Here is a tiny trained network, its code and every weight. The questions are about switching its units off for an input and a class, where a switched-off unit gives its printed mean instead of its output.

import numpy as np


def w(rows, s, z=0):
    codes = np.array(rows[::2]) - 128.0
    scale = np.full(codes.shape[1], s)
    scale[-1] = z or s
    return codes * scale


def f(y):
    return np.maximum(y, 0)


def log_softmax(a):
    a = a - a.max(-1, keepdims=True)
    return a - np.log(np.exp(a).sum(-1, keepdims=True))


def net(x, mask):
    res = np.array(x, float).reshape(1, 8) / 4 @ E
    y = f(res @ A[0][:, :-1].T + A[0][:, -1])
    res = res + np.where(mask, y, B[0][:, -1]) @ B[0][:, :-1]
    return log_softmax(res[-1] @ U[:, :-1].T + U[:, -1])


A, B = {}, {}
E = w([
[143,139,136,130,130,115,127,126,125,142,123],'x0',
[132,113,142,127,122,154,134,132,117,123,123],'x1',
[135,88,68,202,148,162,168,163,177,224,106],'x2',
[146,86,107,120,27,107,111,59,158,123,76],'x3',
[110,116,108,113,119,120,122,143,149,114,140],'x4',
[135,126,130,146,131,145,125,125,109,117,122],'x5',
[5,104,145,119,127,109,59,152,66,182,94],'x6',
[119,98,136,125,121,173,128,129,123,109,130],'x7',
],0.017)
A[0] = w([
[149,150,133,80,129,186,128,107,147,70,121,120],'N0',
[158,157,101,140,221,185,181,201,162,134,122,181],'N1',
[195,188,156,96,106,129,136,98,145,33,197,229],'N2',
[146,65,118,80,47,66,81,84,84,105,89,172],'N3',
[80,124,175,82,107,85,99,125,68,94,53,127],'N4',
[122,128,93,126,20,124,128,46,161,115,2,133],'N5',
[52,88,97,190,139,146,86,194,138,226,37,55],'N6',
[116,151,158,87,234,132,71,201,64,116,164,255],'N7',
[199,70,74,119,56,137,140,53,191,147,64,110],'N8',
[170,109,56,195,150,159,249,171,208,165,89,197],'N9',
],0.0099,0.007)
B[0] = w([
[106,127,119,137,139,127,158,119,151,138,107,169],'N0',
[178,69,211,130,183,76,124,161,140,118,200,210],'N1',
[136,76,91,116,61,94,239,64,47,196,172,232],'N2',
[67,165,151,180,157,90,117,94,66,102,60,208],'N3',
[67,157,165,119,153,77,49,131,106,100,137,199],'N4',
[143,157,122,240,119,150,120,104,67,63,63,215],'N5',
[91,100,97,130,68,92,202,82,63,224,115,203],'N6',
[91,184,134,39,107,150,165,235,137,139,182,223],'N7',
[159,196,81,161,90,145,103,84,122,88,79,217],'N8',
[248,116,76,178,112,148,123,198,155,97,130,252],'N9',
],0.012,0.025)
U = w([
[132,61,144,72,102,103,241,140,113,193,174,254],'0',
[118,105,110,185,79,110,188,47,87,145,70,158],'1',
[59,214,158,14,129,162,68,176,132,122,128,81],'2',
[58,115,203,170,137,86,1,110,107,81,87,67],'3',
[210,68,151,148,193,135,137,170,240,91,174,116],'4',
[226,170,95,163,107,190,66,125,167,57,74,29],'5',
],0.0099,0.0031)

Each question gives the input, the list of numbers given to net, and the class t.
The units are the neurons (one row each of A and B). Each row of codes is followed by its name. A weight is (code - 128) times the scale printed after its matrix; where a second scale follows, it is the last column's (A, B and U).
mask holds one flag per neuron, in row order. A switched-off neuron (its flag False) gives its mean, the last column of its row in B, instead of its output. The means were averaged over made-up inputs and are rounded, as every weight is.
A unit's drop is (log p(t) with every unit on - log p(t) with that unit switched off) / (log p(t) with every unit on - log p(t) with every unit switched off).
The circuit of an input: a set's keep is (log p(t) with only the set's units on - log p(t) with every unit switched off) / (log p(t) with every unit on - log p(t) with every unit switched off). Starting from all 10 units, units are removed one at a time, each time the one whose removal leaves the highest keep (on an exact tie, the one counted first), for as long as the keep stays at least 0.8.
circuit, biggest first: the units of the circuit, biggest drop first
k most important neurons: the k neurons with the biggest drops, biggest first
drop when u is switched off: that unit's drop, to one decimal
input [-1,0,0,3,-8,7,7,2], class 3: 2 most important neurons => (N2 N4)
input [-1,-1,6,-2,1,5,-6,7], class 4: circuit, biggest first => (N1)
input [-8,-6,-1,0,7,6,1,-2], class 2: circuit, biggest first => (N2 N5)
input [-5,0,7,0,-5,-4,4,6], class 0: 4 most important neurons => (N6 N5 N3 N8)
input [6,-5,-8,1,-1,-2,6,4], class 3: 2 most important neurons => (N3 N4)
input [-2,-7,-7,-2,4,-8,0,-6], class 0: 2 most important neurons => (N2 N8)
input [5,-6,8,2,-3,-1,0,3], class 5: 2 most important neurons => (N9 N2)
input [2,-2,-3,0,-8,6,6,-5], class 2: 2 most important neurons => (N7 N5)
input [5,-4,6,-4,-4,4,0,-7], class 4: 3 most important neurons => (N2 N9 N1)
input [-3,7,1,5,2,5,-4,6], class 5: 2 most important neurons => (N6 N8)
input [-8,1,-5,-1,0,0,7,6], class 2: drop when N7 is switched off => 0.7
input [4,2,7,-7,8,3,7,0], class 0: drop when N2 is switched off => 0.0
input [1,1,-5,1,6,5,6,-3], class 3: drop when N4 is switched off => 0.3
input [4,6,-7,-4,4,-1,8,4], class 2: circuit, biggest first => (N7)
